Rows near named flat spaces through zero
hjlt: [ -80  135  -24   15    9   69   -5  -31  113 -154   74 -169   43  -40
  -48   81   48   99  -41  194   -7]
fztd: [  46 -119   55   41   50   -9  -83   76   55  -18   15  183 -168  -31
  -42   24   19  -39   16  132  -12]
pnnj: [ 104   33  176  -96 -139 -191  -16   82 -423  211 -141  145 -125  303
  206  -56  -75 -301  273 -291  -29]
lhsn: [-121 -173  313  108  -93    4 -109  153 -284   87  -17  285 -167  -11
  203  249   65 -342  217 -183   -4]
ftmg: [-124   68  -54 -131  229   82    7 -270  197  -81  -58   54  -76 -127
   64 -188  -44   15 -119   48 -215]
ftmg: [ -24   60   11  -89  -74 -124  -17  124 -172  -74  -36  -40  -71   96
   16   88   61 -100  140  -14  -95]
fztd: [  21 -158 -228  -44 -205  -50 -117  265 -101 -112   83    8   50   69
  -56  252   61   43  -43  209  145]
pnnj: [-118 -342  -81  167   76  203  -43  -25  259    8   70  140  132 -377
  -75  138   22  181 -288   84  136]
ftmg: [  -1  114    7 -285  -70 -355  -80  -55   11 -437 -125 -458 -137  166
 -184 -231   36  265 -125  337 -247]
ftmg: [ 161  -60  -27 -206   28 -359   22   43 -175 -124 -172 -133 -223  232
  -36 -245  -83   35   80  122 -109]
hjlt: [  25  379 -223  -58   90   81  236   21   71  250  -17   18  246 -109
 -136  -13  104  -50  144 -468 -218]
pnnj: [ 115  -18  223  -21   -2  -89  -53 -119 -204  158 -125   97 -167  242
  223 -156 -209  -98   89   79   98]
lhsn: [ -99  237  232  137   26  300  -69 -359  174  235  -33  -36  209  -98
  156   51 -203  245 -212  290  186]
lhsn: [ -33   22  466  186 -101  130 -114  -96 -121  167   46  198 -104  103
  220   -1  -25 -277  121 -215   81]
pnnj: [ -68 -170   47  282   22  317   79  -85  120  214  157  163  216 -212
   92   58    4  -96  -80 -368  226]
fztd: [ 156  -38 -132 -154  -81 -253   32  252 -229  119 -119  133  -61  123
  -96  -21   53 -120  174 -248 -138]
lhsn: [  -2   78 -312  -94    5  -13   92  126   29   32  -11  -36  172  -99
 -136  115   71   94   -8  -59  -72]
fztd: [ -14  -50  -22   97 -180   15  -36   83   58 -156  122 -258  161   -7
 -129  110   72  184 -134  117  169]
ftmg: [ -39  201  -26 -172  129  -46   20 -246  177  -97 -107 -160   -4  -34
  -66 -248  -41  175 -139   93 -226]
hjlt: [ -15  143 -125  -77  104    6   58 -118  300  -57  -38 -141  127 -191
 -251 -152   63  266 -196   -4 -196]
lhsn: [-243  112  416   95   43  225 -151 -330   56  -29    2   29  -81  -52
  283   38  -90  -59  -73  196   10]
hjlt: [ -56   67   25   17  -33  106  -98 -137  110  -43   14 -109   81  -12
   38   62  -92  212 -181  369  126]
hjlt: [-172  -71   45  189  202  239  140 -100  108   83   61   93   79 -292
  106  110   19  -92   26 -190   32]
pnnj: [  57 -181  110  158 -144   50  -66   22  -39  -20  121  -31   19  105
   59    4  -35  -20  -55   18  270]
pnnj: [  46 -477  -43  -37   19 -224 -106  299 -187   70 -183  329 -200 -136
  -43  208  -20   15   17  186    5]
pnnj: [-232  483    3  -51  -37  267 -119 -174  267 -126  100 -147  169 -109
  -38  196   94  159 -136  302 -144]
lhsn: [-156  -36  195   15  139   99  -68 -285  218 -172    7  -29 -107 -134
   56 -179  -11   34 -172   74 -117]
pnnj: [  58  184    0 -219 -132 -179  -73   13 -261  -75  -68  -87 -125  358
  136  -70  -61 -125  143   98  -65]
lhsn: [ 139  120 -114 -178  -89 -218   -6  131 -230   89 -151  -48  -19  216
   -6   39  -88   64  111  174   -9]
ftmg: [ 222  573 -449 -358    1 -278  302   33  -45   19 -113 -424  220  258
 -265 -307   43  135  154 -295 -300]
lhsn: [ -75  306 -131 -110  162  123   46 -375  346 -233   42 -358   94  -14
  -34 -244  -85  294 -245  337  -66]
fztd: [  98   65   -1 -110  -58 -196    9  150 -229   27  -86   14 -117  189
   11    5    1 -115  199  -31  -75]
lhsn: [ 129 -156 -177   73 -246  -61  -77  297 -136 -117  146 -133   59  194
  -54  251    0   97    2  340  353]
lhsn: [ -81  121  197  206 -227  286 -136  -35   48  137  169   60  205   -7
   74  215   38  -30  -73  -48  208]
ftmg: [ -18 -301  149  133  -28    5  -73  120 -182   38   17  201 -148   10
  167  167  -41 -170   95   58  177]
ftmg: [ 203 -140 -173  -22    1 -153  100   76   65  -70   40 -104   -3   83
 -193 -265   28   58  -40 -178   22]
ftmg: [ -10   87   64   95  -87  151  -96  -90   62   81   35  -62  135   18
   60  141 -117  197 -138  352  236]
fztd: [ -38 -175 -297   38   95   95   32   -9  362 -308  182 -158   77 -201
 -220  -54  103  216 -261  160   40]
hjlt: [   5 -217 -372  -90  104 -101  163  173  -62 -269  118  -55  -96   32
  -13  -56  111 -206  129 -199  -49]
lhsn: [  51  -39  199   84  -78   12  -50   47 -220  240  -51  200  -51  108
  174   96  -89 -160  141  -66  128]
ftmg: [-199  -54 -146  155  224  226  144    9  408    6   61   45  229 -599
 -282  168  207  192 -171 -186 -167]
fztd: [ -49   40  -44 -215   41  -86 -127 -184   26 -167 -120 -104 -106   90
   83 -103 -139  175 -164  453  -64]
pnnj: [ 130 -184   26  318   59  109  157  106   96  315   23   73  204 -235
 -140  110  -37  162  -26 -132  274]
hjlt: [ 169 -113   73  -72 -184 -223  -77  206 -331  198 -129  183  -92  221
   41   17  -47 -134  149 -132   35]
lhsn: [  56  193  -46  -66 -377  -28 -146  297 -373  259  -23  130  159  245
   86  405    7  -98  172   34  136]
fztd: [-150   25  295   32   24  161 -200 -486  263 -147  -31 -210   16  -40
  138 -179 -207  338 -414  520  123]
hjlt: [-141 -265  148  205  162  198   -7  -91  207  -24   87  196  -60 -305
   26   13   58  -76  -98 -124   10]
pnnj: [   6 -274  -59   24   40  -91    8  144   17 -149   35   50 -117  -88
  -95   -3   94  -48    2  -55  -33]
fztd: [ -60   96 -139  358 -187  286  131  391  -40  202  249  -41  420 -208
 -113  660  184   19  159 -102  338]
fztd: [  89   -2 -124 -276   49 -278  -21  -94   15 -253 -121 -204 -167  174
  -81 -335  -57  131  -95  184 -181]
hjlt: [  36   90   42  159  -90  125  -23  138  114   16  171   43   61  -35
 -141  129  146  -43   48  -86   49]
hjlt: [ -88 -117  -77 -114  224  -57   72 -177  167 -182  -68  -52  -96 -161
  -39 -255   11   44 -123  -73 -221]
fztd: [-179 -263  292  -21  107   40 -204   72 -167  119  -96  692 -399 -147
  247  146   78 -502  196 -226 -277]
hjlt: [ 159 -166  173   20 -105 -216   13  217 -402   26   11  147 -285  339
  163  -80   12 -441  365 -324   46]
fztd: [  37  -43  -19 -188   61 -138  -49 -109  -87 -164  -49   11 -247  221
  139 -252  -81 -140   36   72 -101]
ftmg: [ 386 -341 -437  106  -75 -177  236  638 -304  250  133  320  -13  152
 -161  123  131 -359  407 -561  201]
pnnj: [ -81   10  -40  131    5  183   41  -60  229   41   82  -63  239 -243
 -125   69   65  171 -178  -82   52]
ftmg: [  21  -58 -121   93 -125  -31   15  301  -15  -34   75  -72  125  -95
 -203  291  140  108   29   63   89]
pnnj: [  49  194    0   32   72   82  138 -133   10  128   21  -57   79   75
   75 -135  -63  -67   84 -192   26]
hjlt: [ 127  156 -126 -353 -269 -346 -183  182 -314 -147 -126 -120 -135  427
   -7   10  -29   18   84  316  -99]
[ -67 -325 -390  146   86  106  142  270  180 -241  248  -28   96 -281
 -192  212  214   -7  -33  -91  100] => hjlt
[ -47  152   46 -269  143 -135  -59 -288   53 -213 -143 -124 -218  130
   86 -323 -103   44  -73  229 -260] => lhsn
[  30 -103  177  -44 -104  -85 -144   21 -203  -85   22  125 -251  258
  185  -73  -26 -267  116   -6   17] => lhsn
[ 168   28 -111 -163   54 -260   74  225 -240   -7  -75  121 -261  227
   -9  -80   35 -260  327 -128 -173] => fztd
[-104   69  120   13  192  141   46 -313  196   79  -59   52   24 -174
   66 -201  -61   28 -121 -136 -128] => ftmg
[-127  196  229  -50  187  106   -8 -347   64  166 -172   92  -36  -97
  185 -122 -148   16  -44   38 -154] => ftmg
[  84   24 -139 -101  112 -186   63  145    0 -140  -53  -72 -154   24
 -146  -12   41   54  109  190 -129] => pnnj
[ 263  145 -159  -69 -152 -192  154  336 -430  365  -80  131   64  300
   24   91  -15 -250  399 -390   51] => fztd
[ -37   82  306  212  -87  177   14   97 -291  446   -3  360   45   12
  259  281  -11 -374  313 -395  111] => fztd
[-182   51   55   49 -176  101  -63   23  -96  -15   34 -124  197  -59
   84  290   35   54  -52   63  104] => fztd
[-173  308   46   18   52  320  -62 -380  246  116   -8  -83  249 -135
  125   51 -148  259 -263  300   70] => lhsn
[  32  -59   42   53  -58  -19   17  118 -206   21   55   63  -81  147
  137   82   -3 -224  192  -92  106] => hjlt
[ 139  -78 -224 -114  -59  -82  -35  159 -155  -51   72  136 -143  263
   77  -28  -17 -209  133   19   62] => ftmg
[ -26  102  171 -116  -57  -89 -182 -101  -10 -234  -19 -104 -213  194
   60  -86  -35   21  -35  361  -74] => pnnj
[ -27   10    4 -154   23  -95  -73  -92   92  -77 -100    4  -55  -45
  -88 -161   22   88 -131    4 -214] => lhsn
[ -43  -39  -77  109  -22  168  -11   47   55  126   57   98  153 -135
   11  218   -8   64  -62   70  150] => pnnj

Rows near named flat spaces through zero
nr-gf: [ 276  388 -174  -35   28  -30 -356  194  223 -171  234  -89   20  -13
   67 -372  404  109   93  212 -140]
nr-gf: [-214 -220  -63   76  -55  -11  340  -51   93  -43   92   77  109   83
   24   72 -180  188 -365 -142  -42]
zb-qq: [ 229  188  196  -33  157  145 -285   57 -127   46 -304  -37 -178   23
 -114   19  110 -250  348  158  196]
zb-qq: [-135  124  -40  118  -72  -19  344   58  111 -326   46  479   56   51
 -237 -383 -158  156   91   30   92]
nr-gf: [ -43 -316  112   -1 -104  -11   68 -245 -371  219 -199  -40   39 -215
 -127  210 -386  -62 -119 -216   47]
pr-lz: [-554 -287 -206   78 -382 -307  513  -63   27   80  323 -113  200 -116
  231  154 -325  -36 -283  121 -321]
mm-zz: [-170   22 -121  131  -37 -186 -116  100  -59  104   13 -139  204   27
  223  119  199  121  -78  117 -147]
mm-zz: [-202    5  -30  -50   67  -69   23  188   20   61  121  127   76   19
  167  173  224  -65  156  -12 -172]
nr-gf: [-234 -456  -19   10    9  -97  -74   36 -657  483 -336    5  245 -218
   24  448 -149  -20  -93 -243 -183]
nr-gf: [-311 -357 -205  -21 -221 -222  236  -14 -412  223  -38  151  199 -243
  -57   42 -324   36  -37 -143 -213]
mm-zz: [-192  -92   45  -12   39  -19  107   95 -168  133 -197   96  -32   48
    1  188  -40 -182  211   62   35]
zb-qq: [-129 -316   56   22   56   38   -9  -10 -279  209 -118   29  108  -84
   43  267 -116  -12  -88 -235 -126]
zb-qq: [ 152   66  162  189   -6   62 -275 -152  -49   17 -188 -358  -53   25
   61   26  -57  -85  -14  180  114]
pr-lz: [ 184 -106   14  -59   34  127 -103   19 -291   63 -168  137   16 -186
 -255 -131 -164    2  -18 -138  -21]
zb-qq: [-281 -343   51   37    0   38  260   21 -174  161  -79   68  100  -18
   31  309 -218  -57 -205 -132 -113]
nr-gf: [ 130   90 -129  -57   78  -31  -84   34    6  -49  -98  132  -54  108
  -96 -207  127  171  157  -78  146]
zb-qq: [ 250  -72  287   97 -242  115 -108 -368 -353   52 -221 -249  -69 -401
 -305  -83 -592 -273  -98  108  113]
pr-lz: [-385 -141 -343   -9 -203 -273  423  149 -119   30   35  277  165   -8
  -54 -140 -150  141  -10   59 -123]
zb-qq: [ 115  253   91  201  132   81 -297  139   37 -145  -95   20   61   86
   29 -155  235   55  136  169   12]
zb-qq: [ 194  443    3  126  120   70 -334  277  132 -166 -109  -80  -40  143
   14 -269  359  -63  231  455   38]
pr-lz: [ 369   84  107 -103  421  227 -626  225 -126  223 -216 -150    9   71
   98  276  550   42  -17 -149  -26]
mm-zz: [-343 -268  -62   83 -416 -265  338 -243 -269   85  116    8  155 -336
  -33   -4 -540  -89  -53    0 -169]
zb-qq: [-272 -171   34  138  -86  -48  271  -41 -154  -38  -98  251   73  -17
  -81  -26 -290   -6   98  -56    9]
pr-lz: [ 257  350 -142 -107  113  -29 -273  269 -163  -80 -186  352  -12  -46
 -276 -416  290   79  440  102   99]
zb-qq: [ 151   85  110  140   94  147 -187   30   41  -43 -103 -169   29   63
   10    9   72   39 -203  114   29]
mm-zz: [ 140  271   59 -215  104  103 -222  296   55   62   40  -94 -188  -52
   46   42  301 -447  374  349 -114]
pr-lz: [ 110  -45   93   30  242  135 -349  164 -191  194 -198  -93  103   15
   85  266  266   22  -99  -77  -84]
nr-gf: [ 455   25  186  -37  293  262 -580    2 -229  153 -312 -165  -75  -32
  -77   90  199  -13   37 -161  100]
mm-zz: [  50   49   61   86 -112  -12   50 -166   44  -69  -36 -130  -35  -13
  -61  -68 -172   -1 -106  105  127]
mm-zz: [ 111   60  -79  -97  138   17 -141  119   30  -23  108  190   84  -12
   -8  -54  266  201  -10 -219  -77]
nr-gf: [ 552  275  -44 -119  258  186 -612   83  121  -49 -111 -242 -265  156
   11 -294  392   -7  315   60  127]
nr-gf: [  34  -26  -16  -37 -126  -45  132 -169  -21  -61    5   65  -73  -72
 -146 -158 -231    5   57  -55  115]
pr-lz: [ 333  364  -67 -115  139   76 -293   70  370 -176   55 -191 -320  258
   78 -298  351  -83  374  224  173]
mm-zz: [-354 -147   58  -19  -64 -123  371  -50  -90   14    5  363   31  -20
  -36  155 -175  -67  226 -163   45]
mm-zz: [-435 -205   22  110 -319 -121  496  -91   45   37  163 -176   66  -90
  119  208 -416 -242 -269  267 -168]
pr-lz: [  86   39 -141  -38 -231  -11  259 -153  295 -230  284 -100  -97  -32
  -97 -359 -265   62 -242  100    1]
pr-lz: [ -29  118   11   25 -316  -72  421 -300  266 -355  206  123 -195  -45
 -214 -446 -463  -78  147  130  203]
nr-gf: [ -23 -277   56   -4    5   48 -136 -122  -65  175  105 -288   15  -82
  226  257  -69  -81 -137 -181 -204]
mm-zz: [-120  166  -38  176   37  -48    7  -17  577 -231  316 -280  -42  371
  421    4  291  123  -76  161  -21]
pr-lz: [ 436  374   30  -29  173  137 -385  -13  295 -215  -42 -152 -277  223
  -13 -335  299   11  308  136  255]
pr-lz: [  20 -224   16  -67  101   77 -105   32 -251  202 -162   -4    0  -51
  -12  163  -40  -55   22 -176  -61]
nr-gf: [ 323  207   44 -100  -73   12 -221 -140  -61  -46  -97 -102 -213 -126
 -188 -274  -79 -167  319  131  186]
nr-gf: [ 167   48  113    8   78  118 -124  -80   74   36 -165 -278 -167  134
   21   96   16 -107  -40  119  185]
zb-qq: [  29 -217   66  -73  212  171  -40  100 -150  160 -127  100   59   15
  -31  262   62   59 -200 -274  -53]
mm-zz: [ 443  254   46   14  253  105 -756  180 -278  182 -373 -247    1  -20
  -11  -16  432  -10  187  146   55]
zb-qq: [ 182  160  100   11  230  121 -245   64  131  -67  -28   31  -20  139
   46   38  316  111   33  -93   90]
pr-lz: [-106 -273   92 -125  -62   54  268  -93 -181  120   18  166   28 -203
 -146  203 -303  -99 -160 -240  -56]
mm-zz: [-275 -176  151  212 -182  -38  268 -199   -7   17  -29 -196   39   -2
   95  212 -358 -132 -204  136   12]
[-318 -252  -72   16 -160  -44  238   85   65   73  394 -120  201 -169
  244  214 -116  -83 -379   12 -475] => mm-zz
[ -36  -59   77  112 -208  -64   -1 -135 -213   96  -58 -203  110 -240
  -45   69 -269 -104 -196  153  -66] => mm-zz
[-295  325 -159   53  -30 -177  190  324  389 -231  374  204  145  145
  217 -100  391   69   88  288 -199] => nr-gf
[ 132    6   81   15  150   84 -360  104 -164  175 -128 -176   70  -49
   95  204  219  -41  -49    3  -97] => nr-gf
[ 194  -17  -48  -91  -53   -6  -89 -156    0   55  -26 -212 -107  -30
  -45  -53  -71   16  -78  -27  100] => zb-qq
[-208  148 -218   -2 -289 -215  302   68  198 -189  340   84   52  -89
   17 -309  -93  -30   51  278 -171] => nr-gf
[ 201   85  141   34  255  149 -488  196 -177  139 -106  -55  156  -86
   76  207  373   29  -69  -70 -151] => nr-gf
[ 318  -28   45 -125  -39   91  -93 -202 -138   41 -144  -77 -143 -140
 -259 -130 -218  -23  -45 -104  186] => zb-qq
[ 248  170   28   26  116  146 -248   99  127 -106   71  -73   25    8
   -3 -127  205   89 -146   44  -59] => nr-gf
[  95  111   92   81  -38  114  131  -76   80 -232  -99  136 -139   51
 -231 -305 -231  -51  117  116  204] => pr-lz
[ 120  159   25    8  245   85 -226   73  332  -67   63 -158  -89  314
  244  101  430  106   17  -16   78] => nr-gf
[  46   10   36  125  -32  -12 -108 -137  132  -55  133 -210   79   10
  143   30   31  145 -240  -41  -40] => zb-qq
[-156 -172 -119   11 -194  -59  291  -25  -67   37   15  -49   37  -72
  -67  -45 -309  -35 -219  104  -79] => zb-qq

Rows near named flat spaces through zero (a row that begins with a name and a colon came from that space)
fs_hf: [-201   72  296  206  -92 -294  129  -89  102  252  321 -221   20  -31
 -117  -57 -135   80  139 -214 -273]
fs_hf: [ 243 -171   60 -152  -25 -220  174   65  -84 -128  187   81  118   62
  -46  -68 -129   59  -33   94  -69]
fs_hf: [ -12 -110   17  131   56  160   14  375  267  -66  -88  212  181  221
 -113  -11  122   73   93   36  195]
pb_ms: [ 270 -412   83  -64  217  -78  -67  -60  -66 -190  160  -79   66   81
 -197   30 -105  187   60  269  155]
pb_ms: [ 207 -218 -144  -54  162  100  -99  379  108  103 -280   38  -30  -47
 -118 -123   50  147 -110 -115   46]
fs_hf: [ -46  115  -96   45  251  210   39  230  331  -69  -78  199  170  -13
  -80 -117  356  -15  145 -232  286]
fs_hf: [   1  189 -186 -156 -254  197  -68  -41 -156   52 -345   56 -129    0
  194  -29  -60 -112 -210 -127  -41]
pb_ms: [ -40  -23  -11   67  -99 -214  -13  -32   22   84  -51 -176 -185    1
  -19  208 -117   26  -12   -3 -129]
nl_nm: [  79  -93  -91 -125  -40  -72  161  -27 -283  100   86 -202  -28  -68
  112   -7 -148   26  -23  179  105]
nl_nm: [ 222  -74 -427 -269  133  207   23  553 -269   57 -415  197 -108 -190
  203  -78  155  -47 -311  113  213]
pb_ms: [-191   82  -62  159  214   35   10  -16  199   93   60  -95  166 -318
  253  -27  316  -11    4  -45  196]
nl_nm: [-252  271  403  170 -227 -461  -87 -346   92  -95  361    8 -148   62
 -142  -84 -275    2   31 -215 -531]
pb_ms: [  86 -155   28   -2   40    0   76  223   70   24   -3   29  173   24
    5 -119   29  157  -39  -40  202]
jf_qt: [ -53  174  -66   24 -161 -136  -95    4    2  -47 -185  148 -174  -45
  175  144   49  -71 -170   60 -129]
nl_nm: [-281  313 -217    1  -17   80  159   59  -63  167   30 -127  -81 -182
  186  -89   10 -225   42 -112  -68]
jf_qt: [ -11  -11   43  -26  124   39   25  -64 -267  225  111 -157  -95 -164
  -57  -16   14  -26   40   35  -66]
nl_nm: [-284  194  321  252  198   18 -139   46  270 -309  324  410  132  116
 -225  -91  198 -109  167  -40 -158]
jf_qt: [-285  174  529   35 -273 -175  118 -494 -333 -169  771  -22  187  160
  -35 -341 -486  -99   93   69 -411]
pb_ms: [  39 -141  354   24 -163 -326   87  -92 -156  -24  260  -22   22  108
 -134  220 -173   43  -63  -41 -264]
jf_qt: [-403  468  111  364   76  111 -254 -220  513   32 -117  225   59 -230
  180  103  555 -163   34 -294 -114]
fs_hf: [-376  463  169  260   29  111 -183 -248  279 -165   58  382  166 -175
  282   34  489 -215  -34  -77  -44]
nl_nm: [ -78   97  -16  166    7  169 -265  -51  300  -52 -310  163  -39   35
   21  185  269  -20  -17  -58   48]
nl_nm: [  96   36   30  -42   88 -231   29 -100  103 -228  241   73 -121  162
 -292 -116 -167    6  250  115 -163]
nl_nm: [-153  125  294  198 -394 -345    8 -174  149  -57   99   82  -11  197
   45  246 -131   -6  -33  -12 -313]
fs_hf: [ -27  -40  -65   41  167  190 -235  -95  133   24 -136 -176 -203   70
 -312  -34  -83   32  164 -160  -36]
pb_ms: [ 299 -305  -30 -110  -50 -376   60  -89 -134   62  -42 -287 -125  -43
   17  187 -160  266  -85  150  165]
fs_hf: [   0  187  -64  -36   69 -172   85  -78  -57  135   74  -70 -170 -155
  -13  -90   51    4  105   -7  -24]
fs_hf: [   6   26  -51  114   -1  349 -152  339  224  -74 -366  485  213   62
  189   62  418  -41 -160  105  184]
pb_ms: [  24  -71  -83  -62    4   98  -40 -166 -139   67  -84 -275 -180   78
 -137  121 -146   25  108    2  124]
fs_hf: [ -92  153 -337  121 -125  172 -114  375  276  158 -592  177  -31 -136
  411   97  316  -22 -255   -2  166]
fs_hf: [ 153  -85 -247 -114  196  144  -93  215   18  -38 -181   46 -111  -22
 -100 -180   -9   35    7   67   78]
fs_hf: [-196  186 -240  -76   14  269 -125 -240 -200  191  -63 -331 -245 -198
   65 -192 -230 -216    3 -101 -277]
pb_ms: [ -88   83 -190  -32 -121   52  110   90 -258  431 -180 -264 -134 -262
  276   44   -8  -63 -152  -27  -38]
nl_nm: [ -52  -90  -97   75  253  140  -10   58  -42  149   58 -147   16 -177
   34  -15  124  -13   94  193  109]
jf_qt: [-118   96  -24   95 -404   43  162  122  150   64 -159   85  191  179
  287  119  -16  -47  -81    5   43]
jf_qt: [ -59   14  203  -31   62 -191    6 -198 -275 -145  371   19  -12  -92
    0  -22  -96  -60  -39  144 -155]
pb_ms: [  15 -149  162   16 -222 -234  159  127 -159  114  129  -91   32   87
   12   87 -239   70 -100   36 -160]
fs_hf: [  97  -19  -52  -39  247  -45 -259 -183   62 -102  -19  -51 -226 -109
 -204 -111  -27   43   49  -24 -137]
jf_qt: [-131  151   70  112   21    9 -190 -394  -12  144   57 -113  -43 -290
  196  -57   89  -67  -58   38 -243]
pb_ms: [ -31  -91  -68   46 -174  517  -66  383    7   24 -339  296  236  222
  161   -6   86  -69 -162  128  134]
jf_qt: [ 312 -323  141 -169   89 -250  124  124  -87  -60  280  -99  -26  201
 -463 -255 -404  211  137  -54 -166]
pb_ms: [  66  -70 -108 -151   95   16  -71  -18  -70 -104  -17 -128 -133   -4
 -153 -119 -208    2  -28 -157  -57]
nl_nm: [ -67  170 -256  -22  136  163 -109   44  160   62 -178  -50 -155 -119
  -36 -203   29  -79   59 -170  -76]
nl_nm: [-346   81  157  139  267  188 -145 -193 -115   20  311 -178  -30 -155
 -139  -76  -14 -154  116 -107 -155]
jf_qt: [ 45 -11 178  42 -81 -69  36 103  31 -86   1 249 114 129 -15 111 137  61
 -43  17 102]
nl_nm: [-261  218  159   98 -116   65  -37 -285   15  -32  216   -1   92  -24
   91 -109  -73 -163   24  -89 -263]
nl_nm: [-281  196  225  183   95   34 -207 -490  168   20  259 -206  -29  -89
 -145 -184  -65  -28  189 -249 -234]
nl_nm: [ -17 -145  140  -60  188 -212  151  -89 -419  163  459 -325  -31 -230
  -49 -157 -199   77   40  134  -29]
jf_qt: [  79  -98   59 -202   36   84   81   43 -376 -187  221   58  -14  186
 -199 -139 -259  -40   44  129   41]
pb_ms: [  16   45 -134   -1  167  139  -52  144  -77   26  -80  184   48 -213
  229  -87  269  -44  -99  257  141]
jf_qt: [ -63  125   92  131 -102 -214   81   35  275 -147    0  208   37  135
  -12  303  190  -49   71  -44   -7]
jf_qt: [-235  147   76  105   96   17   81  115   13  -66  193  129  108  -60
   60    8  160 -122   36  -12   42]
fs_hf: [ -30  180  -27 -154  159  -94   44 -332 -160  -73  215 -173 -142 -155
  -95 -118  -39  -57  118 -174   43]
fs_hf: [ 418 -391  176 -103 -352 -291  -57  -10   58 -325 -159  179    9  476
 -179  331 -289  206 -141  162  -78]
jf_qt: [-113  -76   11   60   68   98  105  -84   18  142  132 -294  164  -81
   61  -53  -10   52   95  -81  205]
pb_ms: [ -50   36  -24   44 -249   61   55  134   43   -4 -156  163  186   38
  329   60   75  -25 -198   79   88]
nl_nm: [-145  139  249  176    7 -123 -166 -138  233 -286  143  241  -55  206
 -234  104   38  -37  140  -25 -160]
jf_qt: [-104   67  160  -31  176 -126  -40 -198 -252   44  360 -135 -138 -207
 -154 -157 -142  -94   28  -84 -363]
pb_ms: [ -11  104    6  -33  -43 -232  146 -236  106   27  210 -195   16  -74
    3 -137 -131   11  116 -159 -124]
jf_qt: [ -89  176  -41  194  -20  -83  -81   80  321  134 -230  125  -48 -134
  139  158  322   -9  -38  -79  -60]
[-306  534 -223  127  138  198 -229   12  218  -38 -286  343 -139 -324
  297   25  524 -294 -108 -106  -64] => pb_ms
[ 204 -181 -147 -207  243  180    0   -3 -143 -226   31   10    6   72
 -165  -28  -22  -23   95  144  227] => fs_hf
[ 197  -32 -348 -172 -370   95   27  319 -171  -17 -612  234  -88   93
  416  334   71  -58 -386  254  206] => nl_nm
[  26   13 -101   78  -58  -15   27  181  183 -103 -134  237  111   50
  207   99  187   -2  -42  253  149] => jf_qt
[-202  257   32  -16  -86   79  -21  -79 -162 -184   84  200  -37   43
  101    1    8 -198  -42   64  -40] => pb_ms
[-221   28  275  149 -232 -100  219   86  116   32  209  -22  276  164
   30   45  -66   39   16 -253   45] => fs_hf
[-194  186   -4   25  -50  115   67   -1  -59   47   83   29   63  -57
  122  -98   18 -143   -3  -58  -64] => pb_ms
[  36 -127   -6 -170 -196  -36  273   87 -535  166  181 -195  -23   45
   80    5 -346  -60  -71  219  -70] => jf_qt
[ -88   37  107  114   42  -28  -67   46  154 -159   51  207  115    3
   48   60  160  -31  -44   14   -8] => pb_ms
